Each row comes from the steps of one path. Every step used is in the known rows, and no mark comes twice. Write the path behind each row, first mark first.
Known rows:
P -> Y -> V -> Z: [1.213,1.506,-0.872,-0.453,2.594,-3.777,1.461,-2.345,2.655,1.647,-3.767,-0.971,-3.583,0.265,3.006,1.402,0.018,1.921,2.635,5.920,0.450,3.842,1.902,0.757,0.193,2.668,-0.723,5.318,-2.003,3.613,1.275,0.484,-0.568,-0.451,2.468,1.336,1.972,4.231,-0.412,0.746,-0.739,1.246]
S -> A -> H -> V: [-2.324,0.040,-3.209,0.717,-2.193,4.803,-2.416,5.305,4.853,0.104,1.767,3.037,-3.688,4.483,0.312,-0.946,1.962,3.410,2.400,1.082,2.535,4.629,-2.501,4.041,5.897,-4.904,2.865,1.692,0.078,2.477,0.402,-1.010,2.654,0.714,0.626,-1.455,-0.154,2.720,-1.084,-6.677,2.208,5.094]
S -> A -> W -> Y -> V -> H -> C -> Z -> Q -> E: [-0.471,-4.167,1.379,0.094,2.071,-3.917,1.673,-0.912,0.300,0.032,0.411,1.197,-1.096,-0.614,-1.012,3.229,2.004,-0.966,-3.147,-5.555,-0.121,-5.238,-2.154,-1.572,-4.958,0.177,1.102,-2.339,2.336,-1.599,2.064,2.154,-2.218,1.007,-0.346,-0.935,1.938,-3.372,2.197,0.915,1.616,1.520]
A -> S -> Y -> C -> H -> V: [-1.241,-2.304,0.516,-3.605,-3.617,0.877,-7.271,0.334,1.779,-1.909,0.184,1.223,-0.872,-1.707,-0.824,-1.130,-1.262,4.294,3.601,-0.216,1.450,1.590,-1.221,1.347,1.838,-4.374,2.082,3.202,-0.172,-1.552,0.105,-3.732,-0.769,0.495,-0.754,-0.906,-0.186,1.235,-3.107,-2.539,-1.358,-0.082]
C -> A -> W -> Y: [0.495,3.773,-0.615,0.894,0.318,1.958,-4.320,0.003,0.338,-0.596,1.310,-2.399,-0.587,3.537,2.538,-2.899,0.041,-1.737,-2.947,0.453,-4.255,-0.172,4.099,-1.409,0.712,2.389,1.426,2.050,0.676,0.065,-0.452,-1.131,1.722,1.113,2.621,-3.293,1.575,-2.322,3.989,0.611,0.698,1.356]
A -> S -> Y -> H -> C: [-3.047,0.409,0.190,0.589,-1.115,-1.033,-1.743,2.627,-1.602,1.583,-4.207,1.632,-2.438,-2.343,2.126,-1.461,-3.749,-3.828,-1.786,-0.312,0.875,0.343,-2.107,-0.510,0.498,-3.730,0.580,-0.575,1.085,-0.662,1.710,2.661,-2.202,-1.529,-0.560,0.149,-3.431,0.470,-0.688,3.642,-1.923,-1.067]
W -> P -> Y -> C -> H -> V -> Z -> Q -> E: [0.306,-4.966,2.012,-1.587,0.755,-2.888,3.564,-1.027,-3.388,-0.013,5.357,0.516,1.140,-2.590,-2.486,6.491,0.463,0.817,1.704,-0.252,2.006,-0.869,-1.662,-0.541,-6.459,-0.042,-1.721,-2.183,-0.066,-3.087,1.641,0.198,-0.516,-0.323,-2.941,-0.533,0.608,-2.796,0.704,1.809,1.115,-0.729]
W -> P -> Y -> V -> H -> C: [-2.043,3.905,0.638,2.735,1.062,-0.684,4.734,2.892,3.280,1.979,-1.344,0.303,-1.578,-2.843,1.628,4.193,2.625,0.300,0.039,3.357,3.110,1.788,-0.402,-0.669,-0.184,-4.870,0.214,-2.947,2.814,-2.382,2.030,1.359,-0.192,-1.066,-1.680,4.664,-2.132,0.654,-0.138,-0.618,2.704,-1.962]
W -> P -> Y -> H -> V -> Z -> C: [-0.276,-0.279,2.699,0.898,2.481,0.146,1.193,-1.133,-2.915,1.057,-1.001,-1.044,-1.940,0.307,1.830,1.687,-1.298,1.008,1.644,5.078,0.161,1.352,1.834,0.429,-0.757,1.764,-4.631,0.628,-2.570,-3.456,1.735,-0.366,0.146,-1.717,0.280,-0.393,-1.323,0.356,-1.669,2.569,1.153,-3.926]
V -> Y -> H -> C -> A: [-4.426,-1.386,-1.945,2.682,1.646,1.833,1.740,1.323,-1.264,1.074,1.521,-0.849,2.630,-1.742,2.525,-1.731,2.532,-1.222,-0.379,-1.317,-1.750,-2.880,-0.886,2.505,-0.869,-2.276,0.287,-2.807,-0.712,-1.232,-0.246,3.549,-3.449,1.940,-5.264,2.505,-1.279,2.386,3.074,-0.386,-0.461,1.346]
P -> W -> A -> S -> Y -> C -> E: [-0.270,1.425,1.896,0.697,3.763,-2.685,-5.299,-1.914,-8.045,-2.990,-6.888,-1.509,0.508,0.059,-1.985,-4.938,-6.437,-2.809,-2.849,-2.898,-1.650,1.479,3.310,-1.515,-6.408,1.460,0.352,3.198,-1.374,-0.257,-2.242,-2.249,-2.934,1.730,-0.988,-0.599,2.097,-1.868,1.179,2.995,3.056,-1.848]
W -> P -> Y -> V -> H: [0.811,6.505,-1.918,-0.314,0.940,-2.471,6.108,4.526,3.356,0.495,-1.131,-0.602,0.806,-0.370,1.630,1.532,6.236,2.705,4.338,2.740,4.669,3.356,1.059,-1.330,0.069,-2.341,1.585,2.247,2.695,1.068,2.289,-0.459,2.391,-0.546,-3.098,4.629,0.373,3.484,2.339,-3.063,4.863,-1.664]
W -> Y -> H -> C -> Z -> Q -> E: [-0.225,-5.088,0.687,-0.814,-1.216,-5.398,2.107,-0.583,-3.526,-0.165,0.248,0.352,1.519,-3.417,-3.174,-0.487,-0.135,-0.966,-0.894,-7.476,-0.303,-6.254,-3.643,-2.004,-7.067,0.143,-1.055,-3.186,2.167,-1.356,-0.348,3.195,-0.504,0.341,-2.479,-1.942,1.302,-3.925,1.882,4.585,-0.643,-0.901]
Q -> Z -> H -> V -> W -> P: [3.376,3.080,-3.252,0.892,-3.592,3.544,2.950,1.236,3.147,-0.697,3.977,1.371,-2.072,4.000,-3.560,-1.157,2.225,-0.741,1.773,4.500,2.257,3.488,0.933,-0.786,4.285,2.371,-0.889,-0.847,-0.244,0.100,1.422,0.184,5.134,-0.300,0.973,0.523,-3.229,-0.528,-4.524,-2.541,3.376,0.388]
V -> W -> Y -> H -> C: [-1.438,1.735,-0.474,2.507,-0.273,-1.154,3.389,0.222,-1.887,0.208,-1.551,-0.904,3.883,-1.991,2.525,-1.050,-0.429,-3.043,-1.871,0.917,-1.028,-2.195,-1.721,-1.211,-0.604,-1.905,-0.750,-1.442,1.431,-0.619,0.650,2.180,0.861,-0.624,0.927,-0.056,-3.068,-0.259,0.677,4.374,-1.136,-1.463]
P -> W -> Y -> C: [-0.074,5.257,1.170,0.425,2.584,-4.184,-0.511,-5.938,-5.023,-0.363,-7.058,-4.214,3.040,-1.129,-0.030,-4.513,-6.028,1.650,-1.725,0.767,-1.964,-0.094,1.942,-3.434,-4.764,2.122,1.282,5.094,-0.863,-1.047,-1.735,-1.646,-0.097,-1.055,2.443,-2.795,0.335,-3.105,2.113,3.192,-0.966,-3.626]
Q -> H -> C -> Y -> V -> W: [-0.209,1.952,-3.877,0.112,-0.371,-1.305,1.681,-1.282,3.469,-0.781,-3.087,0.905,2.250,-1.339,2.715,-1.646,3.378,0.097,0.037,-1.715,0.778,-2.990,-1.605,-2.299,1.206,-0.045,0.817,1.219,-0.573,1.212,0.721,-0.545,-0.454,-0.036,3.511,1.812,-1.733,2.038,-2.249,0.051,-0.578,3.593]
V -> Z -> C -> E: [-0.671,-2.670,3.197,0.604,2.841,-0.910,-1.241,-1.415,-4.609,-3.262,-3.285,1.277,-1.276,0.508,1.073,-1.398,-4.022,0.001,-2.458,-3.419,-1.980,0.196,2.167,-0.618,-8.421,5.304,-6.592,-1.240,-1.952,-4.524,-1.825,-1.669,-1.532,2.136,-1.189,-0.314,3.120,-2.689,-0.464,2.029,2.391,-4.043]
Z -> C -> A -> S -> Y: [-1.877,2.972,0.165,0.083,-0.177,0.575,-6.265,2.516,-3.037,1.395,-6.069,0.613,-4.715,1.316,2.893,-3.788,-4.332,-4.692,-2.781,-1.397,-1.929,0.892,2.259,-1.273,-0.433,1.032,2.169,2.527,-1.988,-1.917,1.277,0.646,-4.542,-1.556,0.205,-4.635,0.346,-1.216,-1.340,1.380,2.068,0.552]
P -> W -> Y -> C -> Q: [0.949,3.270,1.741,-1.689,-2.835,-0.084,-0.428,-1.359,-4.870,-2.090,-1.127,-2.659,4.373,-1.955,-1.192,-2.005,-3.886,2.294,0.115,-5.609,-1.190,0.767,0.433,-2.596,-2.609,-1.568,1.762,1.591,-0.074,0.542,-4.141,-3.501,1.335,0.021,0.213,-2.011,4.181,-2.621,2.769,0.982,-5.029,-3.989]
S -> A -> W -> Y -> C: [-0.837,2.662,0.007,-0.645,2.523,-0.817,-2.729,-4.697,-5.541,0.546,-4.319,-3.569,0.251,0.758,3.491,-2.593,-5.379,0.639,-4.049,1.946,-2.249,2.182,1.788,-2.455,-2.368,2.584,2.193,6.033,-0.181,-1.167,-0.865,-2.377,-2.754,0.467,2.200,-4.252,0.796,-0.807,3.674,1.351,1.466,-2.569]
W -> P -> Y -> H: [0.748,4.454,-3.552,-1.021,0.198,-1.587,4.375,5.493,-4.577,0.290,-0.938,-1.872,0.087,-0.176,0.523,-3.886,2.024,-0.062,4.489,2.491,4.102,4.621,0.287,-1.831,-1.368,-2.095,1.095,3.113,1.350,2.754,0.679,0.906,3.620,-0.693,-3.515,1.926,-0.160,2.810,5.183,2.383,3.658,-3.420]
Z -> Q -> H -> V -> W: [1.042,0.617,-1.663,2.225,-2.379,2.591,2.575,1.225,4.209,-2.991,3.006,3.793,3.183,1.906,-1.255,3.407,3.820,0.963,3.207,-1.428,2.018,-0.949,-3.374,-0.196,3.061,-0.985,-1.371,0.030,-2.261,2.228,0.499,0.461,4.865,-1.141,4.955,-1.759,-2.008,0.162,-3.629,-1.457,-2.992,2.164]
Y -> C -> Z -> H -> V -> W -> P: [3.160,1.562,-2.402,-0.658,-2.210,2.176,2.120,-0.590,0.598,-2.104,0.174,-0.770,0.935,1.660,-2.683,-1.905,0.304,1.883,1.700,3.475,2.689,1.898,1.008,-0.679,3.843,1.692,-1.016,-1.008,0.123,-1.607,-1.248,-1.237,1.062,-0.028,1.834,0.611,0.379,-0.822,-4.162,-1.763,1.142,-3.022]
Z -> H -> C -> A: [-3.088,-3.170,0.059,2.296,1.561,3.142,1.182,1.545,-1.053,-0.454,1.206,1.243,-0.426,0.071,-2.057,-3.936,1.247,0.205,-2.927,-2.244,-1.200,-1.122,-0.176,0.452,-1.409,-1.560,1.483,-4.742,1.579,-0.924,-2.165,2.863,-2.344,1.843,-2.327,1.265,-0.864,-0.751,2.112,-3.225,0.820,-1.501]
Q -> H -> V -> Z -> C -> A -> E: [-2.593,-3.587,2.330,-0.226,3.813,2.095,-3.032,0.303,3.728,2.417,3.310,1.973,-0.200,-2.970,0.585,2.377,1.168,-0.170,-2.716,-0.653,-1.991,-4.035,-1.442,3.091,1.146,3.156,-3.301,-2.864,-1.650,-2.277,0.686,-0.847,-1.246,1.773,-2.125,0.472,-1.120,-2.055,-1.338,-3.165,2.331,1.446]
Z -> H -> C -> Q: [-0.577,-2.557,1.920,-0.765,-4.499,3.997,1.312,3.605,-1.199,-1.727,2.788,2.946,-0.342,-1.422,-2.791,-0.050,-0.475,1.955,-0.266,-6.810,1.422,2.325,-2.365,-1.506,-0.628,-5.006,-0.241,-6.720,3.253,0.356,-3.889,-0.551,2.320,0.186,-0.512,1.048,2.199,-2.803,0.555,-1.383,-4.849,-4.447]
A -> H -> V -> Y -> C -> Z: [-0.427,-0.781,-0.273,-2.524,0.827,-2.778,-5.816,-4.350,1.838,0.987,-5.708,-0.553,-1.584,-1.725,-0.940,-0.995,-2.070,6.814,3.188,-3.018,0.309,-1.038,-0.786,2.973,1.600,2.640,0.119,-0.581,-2.242,-0.601,-4.394,-0.191,-1.669,0.831,-0.285,2.793,4.214,1.606,-2.500,-0.022,-3.695,1.464]
Z -> C -> A -> S -> Y -> V -> W -> P: [1.945,7.453,-3.610,0.298,-1.666,2.120,1.051,2.180,0.087,1.005,-2.656,-2.362,0.284,1.772,3.860,-2.814,-0.908,-5.458,-2.487,5.645,0.683,1.842,2.919,-1.402,3.096,0.114,0.363,2.702,-1.073,-4.005,2.125,-0.853,-2.999,-2.643,-0.887,-1.152,-1.853,0.154,-2.541,-0.225,5.703,-1.918]
Y -> H -> C -> A: [-4.131,-2.136,-1.653,2.211,0.729,2.450,1.570,2.793,-1.494,-0.236,1.509,0.264,2.331,-1.684,0.412,-3.730,1.239,-0.842,-1.872,-2.348,-1.206,-2.333,-1.280,2.126,-0.436,-2.724,1.463,-1.385,0.144,-0.551,-1.222,3.021,-3.544,2.504,-5.143,1.848,-1.789,2.546,3.679,-2.250,0.034,-0.645]
W -> Y -> H -> V: [0.077,-0.777,-2.387,-1.362,-4.879,0.119,-1.387,1.783,1.784,-1.926,2.707,-1.896,2.744,0.414,-0.140,-3.857,3.735,3.261,5.910,1.466,0.346,-0.781,-1.584,0.700,3.403,-4.510,0.038,4.327,1.331,2.686,1.400,-1.114,4.177,1.155,-0.579,-2.326,-1.124,2.778,-0.119,-0.329,-1.050,0.695]
P -> W -> A -> H -> V -> Z: [0.070,0.383,0.638,3.753,2.419,2.155,-0.143,-0.511,4.599,1.030,2.437,1.371,-1.167,4.600,-1.201,2.114,-0.274,1.160,1.373,4.627,-0.645,2.750,2.402,5.996,6.316,1.820,-1.432,0.529,-2.178,3.551,0.124,-0.138,2.977,-0.344,3.428,1.872,-1.189,2.931,-2.497,-3.850,-2.435,5.559]
S -> Y -> V -> Z -> Q: [2.377,-0.654,0.509,-1.666,-3.277,-2.226,2.769,0.790,1.957,-0.867,-4.776,-2.074,-3.537,-0.316,3.094,2.741,-1.724,-0.735,4.029,1.526,0.332,-0.587,-1.140,-1.078,-1.828,1.674,-1.465,1.524,0.303,2.766,0.791,0.751,-0.778,-2.988,3.238,-2.873,3.233,1.222,0.297,3.380,-3.502,0.012]
Z -> H -> V -> W: [1.825,0.876,-1.322,1.182,-0.060,2.580,1.694,0.160,3.660,-3.809,0.834,3.917,3.264,4.431,-1.632,0.349,3.849,1.960,2.638,1.594,1.784,1.500,-0.707,-1.435,3.688,-0.112,-0.917,-0.895,-0.985,2.123,0.272,0.141,5.565,0.207,6.083,-1.028,-0.857,-1.886,-3.666,-1.335,-1.885,0.015]
Y -> V -> W -> A: [1.626,5.136,-5.589,4.174,0.966,1.630,4.035,-0.361,-0.874,0.334,-1.658,-2.502,5.909,2.283,1.787,-4.143,2.399,-1.547,0.110,4.259,-1.016,3.843,2.264,0.786,2.568,-0.065,0.241,6.841,-0.450,4.458,-1.446,-1.542,0.738,0.225,0.543,-0.804,-1.845,4.787,0.958,-2.220,5.801,0.244]
Y -> C -> Z -> Q: [1.574,-2.100,1.765,-2.043,-2.629,-2.083,-0.917,-2.126,-1.872,-2.101,-7.069,-1.090,-2.016,-2.985,-2.702,-1.690,-4.270,3.893,2.468,-5.755,1.152,-2.357,-2.121,-1.106,-4.785,2.417,-0.430,-1.215,0.204,0.050,-5.441,1.028,-1.321,-1.084,1.392,-2.067,6.122,-1.765,1.756,3.071,-5.266,-5.578]
W -> A -> S -> Y: [-0.377,4.404,-2.434,1.714,-1.914,0.625,-4.602,2.936,-3.266,2.517,-5.049,-0.731,-4.492,2.053,2.196,-4.314,-3.869,-5.459,-0.833,1.432,-0.993,5.053,2.899,-0.300,1.885,0.121,2.112,5.176,-0.029,2.735,1.135,-0.462,-2.100,-1.799,1.308,-4.925,-0.362,1.569,-1.523,1.148,3.660,2.380]

Write each row's path:
[2.955,0.056,1.972,-1.908,-1.514,0.919,-3.615,-2.348,1.266,-1.934,0.740,4.144,1.147,2.289,-4.364,1.682,0.310,-0.258,0.748,-1.586,0.356,0.190,-0.866,-1.381,4.708,1.372,2.509,-0.884,-2.679,2.513,0.005,0.478,3.168,-0.145,3.923,-0.272,-1.406,-0.731,-5.439,0.301,-4.483,0.965]  A -> S -> Y -> C -> Q -> Z -> H -> V -> W
[0.068,-0.133,0.056,1.011,4.152,-0.604,0.918,-1.449,3.169,2.942,2.435,-0.958,-4.800,-0.025,1.783,3.732,0.834,-0.813,-1.790,6.088,-0.233,1.721,2.414,2.337,3.032,1.751,-0.171,1.461,-1.452,0.961,1.915,1.110,-2.772,-0.373,0.373,5.032,-2.021,4.764,0.076,-1.704,0.468,2.650]  Q -> H -> C -> A -> W -> P -> Y -> V -> Z
[0.767,-4.418,3.348,-1.792,2.559,-1.766,0.852,-1.649,-1.910,-0.451,6.142,1.756,0.173,-0.849,-2.141,8.385,-0.190,0.320,-0.020,0.146,1.724,-0.464,-0.504,-0.926,-4.910,0.657,-1.861,-2.679,-0.375,-3.479,1.865,-0.232,0.487,-0.349,-0.922,0.352,0.172,-4.332,1.678,2.363,-0.373,-0.825]  A -> W -> P -> Y -> C -> H -> V -> Z -> Q -> E
[3.151,-2.434,0.825,-2.898,2.824,-1.704,0.913,-2.865,1.631,-0.663,1.252,-1.701,-0.195,3.650,-0.507,-3.858,2.473,1.709,-0.708,3.014,-1.414,-0.268,3.244,-0.533,1.545,4.224,0.335,0.465,2.804,2.875,-0.103,0.145,0.889,0.367,1.603,2.499,0.440,1.894,2.330,-2.121,-0.604,-1.107]  C -> A -> W -> Y -> V -> Z -> H
[1.687,-3.229,2.612,-1.192,-4.408,0.002,-0.625,1.108,2.053,-0.728,0.151,0.412,-2.639,0.486,0.575,3.861,-0.855,-1.928,4.799,1.497,1.346,-1.646,-1.621,1.842,1.957,-0.422,-1.865,-1.209,-0.258,2.244,2.166,2.441,0.737,-2.950,3.050,-2.893,1.602,1.242,-1.669,3.730,-7.549,0.366]  A -> S -> Y -> H -> V -> Z -> Q
[-2.649,-4.044,2.686,1.142,2.332,1.861,0.126,1.668,4.143,3.003,3.398,1.919,-1.426,-5.005,0.357,5.066,0.250,-3.391,-3.844,-1.567,-1.234,-4.932,-3.254,2.996,-0.442,1.898,-2.341,-7.553,0.685,-0.916,-0.013,2.181,-1.787,0.768,-1.448,1.475,-0.175,-2.886,0.673,-0.679,-0.736,1.932]  V -> Z -> Q -> H -> C -> A -> E
[2.249,-0.888,1.655,-0.529,2.114,2.300,-1.759,-1.721,0.815,1.667,3.653,0.971,4.198,-1.964,-4.463,1.771,1.669,-0.973,-1.324,-0.073,-1.263,-0.130,-0.949,1.122,3.223,2.595,-0.234,-2.797,0.372,3.860,-2.338,-1.997,4.334,2.216,-0.805,1.506,-1.151,-1.854,-0.653,-1.045,2.645,-0.011]  Y -> C -> Q -> Z -> H -> V -> W -> A -> E
[-0.044,-5.330,1.144,-2.221,-1.437,-3.117,3.108,-1.254,-1.908,0.834,6.065,1.243,3.208,-2.424,-2.077,1.879,1.241,-0.020,-2.874,-4.920,-0.935,-1.801,-2.047,-1.694,-3.289,-2.142,-0.923,-2.906,2.747,-0.840,0.565,-0.107,-0.743,1.289,-3.304,0.476,-0.258,-2.359,-0.491,-0.414,-0.639,0.157]  W -> Y -> V -> Z -> H -> C -> Q -> E
[-1.007,-5.370,0.865,0.004,0.323,-0.490,2.188,1.384,1.555,0.374,6.989,3.667,2.130,0.989,-2.310,5.327,2.232,-0.411,-0.462,-3.590,0.259,-3.324,-2.715,2.577,-1.889,0.314,-1.112,-3.973,-0.516,-0.768,0.945,2.805,0.059,0.510,-2.989,-0.670,-0.230,-1.669,0.759,-1.947,-1.057,3.914]  C -> A -> H -> V -> Z -> Q -> E
[0.846,-2.024,0.416,-1.471,0.976,-4.844,1.770,-1.131,-5.449,0.350,-1.527,0.091,-1.079,-2.913,-4.099,1.431,-1.901,0.666,-0.001,-4.727,2.103,-1.264,-1.579,-3.078,-8.193,1.592,-0.267,-1.540,0.040,-2.264,-1.359,1.812,-1.365,-0.262,-2.404,-1.711,3.269,-4.801,1.901,3.855,1.925,-2.853]  W -> P -> Y -> C -> Z -> Q -> E
[-0.333,3.305,-1.994,0.339,-0.199,5.833,-3.283,-0.367,1.929,0.572,4.552,-2.220,-1.292,2.655,2.363,1.812,-0.046,0.056,-0.287,5.490,0.117,2.877,3.535,1.214,4.308,-0.364,-1.259,-0.295,-1.177,-4.417,0.595,-1.760,-0.905,0.542,-1.568,1.061,-0.787,-1.156,0.682,-1.929,1.002,-0.097]  H -> V -> Y -> C -> A -> W -> P
[1.035,5.734,-1.763,0.071,1.884,-0.856,-1.553,-0.398,1.148,-0.556,-6.820,0.327,2.511,1.737,4.459,-1.825,-0.326,-3.830,-2.392,1.960,-1.188,-0.757,1.301,-2.122,1.906,0.899,1.771,4.550,-3.258,-0.763,1.526,0.128,-2.788,-1.733,2.691,-1.669,-1.048,0.494,-2.286,1.385,1.862,0.095]  Z -> C -> A -> S -> Y -> V -> W
[1.224,0.944,-0.729,-0.669,0.776,3.503,-0.322,2.443,1.998,0.385,1.817,-1.870,-5.651,3.146,1.888,0.276,-1.113,-3.407,-3.221,5.986,-0.366,2.309,3.913,-0.573,4.382,1.382,0.141,-1.763,1.998,-1.778,1.821,-0.609,-2.610,-0.464,0.435,2.635,-1.754,-0.328,0.534,-1.632,2.740,0.073]  S -> Y -> V -> Z -> H -> C -> A -> W -> P
[-0.542,-2.096,1.317,-0.256,0.438,0.489,-1.803,-2.271,2.791,1.458,3.501,-1.382,1.293,1.067,0.974,2.432,-0.192,2.153,0.347,3.788,-2.542,-1.236,1.053,5.520,5.113,2.582,0.133,0.108,-1.605,0.541,-0.492,-0.119,-1.498,0.889,0.082,0.624,0.134,4.164,-1.781,-3.222,-2.853,4.487]  W -> Y -> C -> A -> H -> V -> Z
[1.161,4.857,-2.242,0.909,2.366,0.070,-0.738,0.399,-0.008,3.327,-2.516,-0.308,1.661,2.237,-0.385,-4.549,1.541,-1.074,-2.202,-1.403,-1.291,-0.013,1.444,1.659,2.552,3.213,2.707,0.310,0.049,2.403,-2.950,-0.911,2.754,-1.120,-2.116,3.865,-3.314,4.169,1.695,-1.803,6.420,3.899]  Q -> Z -> C -> Y -> V -> W -> A -> H
[-1.191,2.592,-2.354,0.388,0.591,-1.158,-2.398,-0.387,3.243,1.278,-5.564,-2.666,-1.399,-1.008,0.711,-6.068,1.348,1.266,0.141,-0.387,0.021,-1.645,1.076,-0.075,1.282,-4.170,3.172,0.648,2.456,2.089,-1.179,-1.760,-0.239,-0.474,0.793,3.643,-0.617,1.741,1.770,-0.368,1.171,3.784]  P -> W -> A -> H -> C -> Y -> V
[-2.835,1.774,0.973,2.970,2.237,0.416,2.169,0.651,3.638,1.204,-1.135,0.294,-1.455,-0.022,4.043,2.977,1.870,-0.730,-3.473,1.928,-0.047,-0.147,-0.229,-0.157,0.856,-3.059,1.476,-0.716,2.909,-1.625,2.997,0.497,-1.709,0.346,1.117,1.816,-1.912,0.752,1.109,-1.897,1.886,0.620]  S -> A -> W -> Y -> V -> H -> C
[0.775,-3.763,1.817,0.450,0.986,-4.614,4.106,-2.014,-1.246,-1.147,3.963,0.578,3.671,0.597,-2.750,2.943,1.265,-1.366,1.372,-2.013,-0.330,-5.053,-1.636,-0.916,-4.735,0.784,-2.323,-0.468,-0.364,0.468,3.456,2.367,2.748,-0.500,0.570,-2.481,-0.702,-3.817,1.021,3.476,-2.959,1.955]  P -> W -> Y -> H -> V -> Z -> Q -> E
[2.279,0.332,1.239,-1.733,-4.510,-0.034,-3.312,-4.237,0.067,-0.093,3.056,0.715,0.085,-1.102,-4.839,0.554,-1.193,1.756,0.665,-4.592,-2.872,-0.791,-1.090,-0.360,0.997,3.737,2.514,1.925,-3.366,2.514,-2.191,-0.610,3.258,2.092,-1.163,-0.559,-0.468,1.350,-2.513,-0.296,-3.191,1.948]  H -> V -> W -> Y -> C -> Q -> Z
[1.298,-3.091,2.453,-1.978,-4.605,0.895,1.889,0.409,0.078,-0.426,2.977,-1.041,0.409,-2.185,-0.947,0.326,0.367,1.324,-0.025,-2.889,-0.715,-0.014,-1.057,-0.665,0.688,-3.619,-0.257,-4.679,3.775,1.279,-2.358,-1.062,0.821,-0.268,0.024,1.348,2.440,-0.080,-0.323,-0.204,-4.977,-2.627]  W -> Y -> V -> Z -> H -> C -> Q
[-1.073,-2.353,-0.222,-1.622,-2.922,1.931,-6.404,0.186,-0.521,-0.986,1.324,-0.695,0.662,-1.401,-1.352,-2.345,-0.476,3.130,3.266,0.992,0.280,2.270,0.132,2.625,2.477,-4.578,2.262,4.232,0.319,-0.151,-0.620,-4.254,-1.298,0.798,-1.946,-1.084,-1.009,3.222,-2.140,-3.285,1.421,0.389]  W -> A -> S -> Y -> C -> H -> V
[-1.274,-5.926,0.732,-0.858,-0.459,-4.066,2.475,-2.672,0.072,0.979,0.946,1.208,-0.523,-3.055,0.411,3.738,0.433,-1.091,-0.918,-3.609,-0.014,-5.199,-2.534,-1.630,-6.233,0.613,-2.421,-3.219,0.855,-2.061,2.222,2.061,-3.018,0.033,-0.489,-1.208,0.537,-2.982,-0.165,3.236,-1.988,2.422]  H -> C -> Y -> V -> Z -> Q -> E
[0.440,-1.413,2.815,-0.604,0.060,5.455,0.035,3.057,-4.239,-0.906,4.391,0.101,-2.254,2.103,1.786,3.884,-0.098,0.091,0.735,-0.577,0.545,3.534,1.400,0.716,1.795,-1.505,-1.139,-1.030,-1.834,-0.746,0.269,-2.636,0.651,0.120,0.052,-0.272,3.133,0.376,1.915,-0.054,-1.695,-2.878]  S -> A -> W -> P -> Y -> H -> V -> Z -> C -> Q
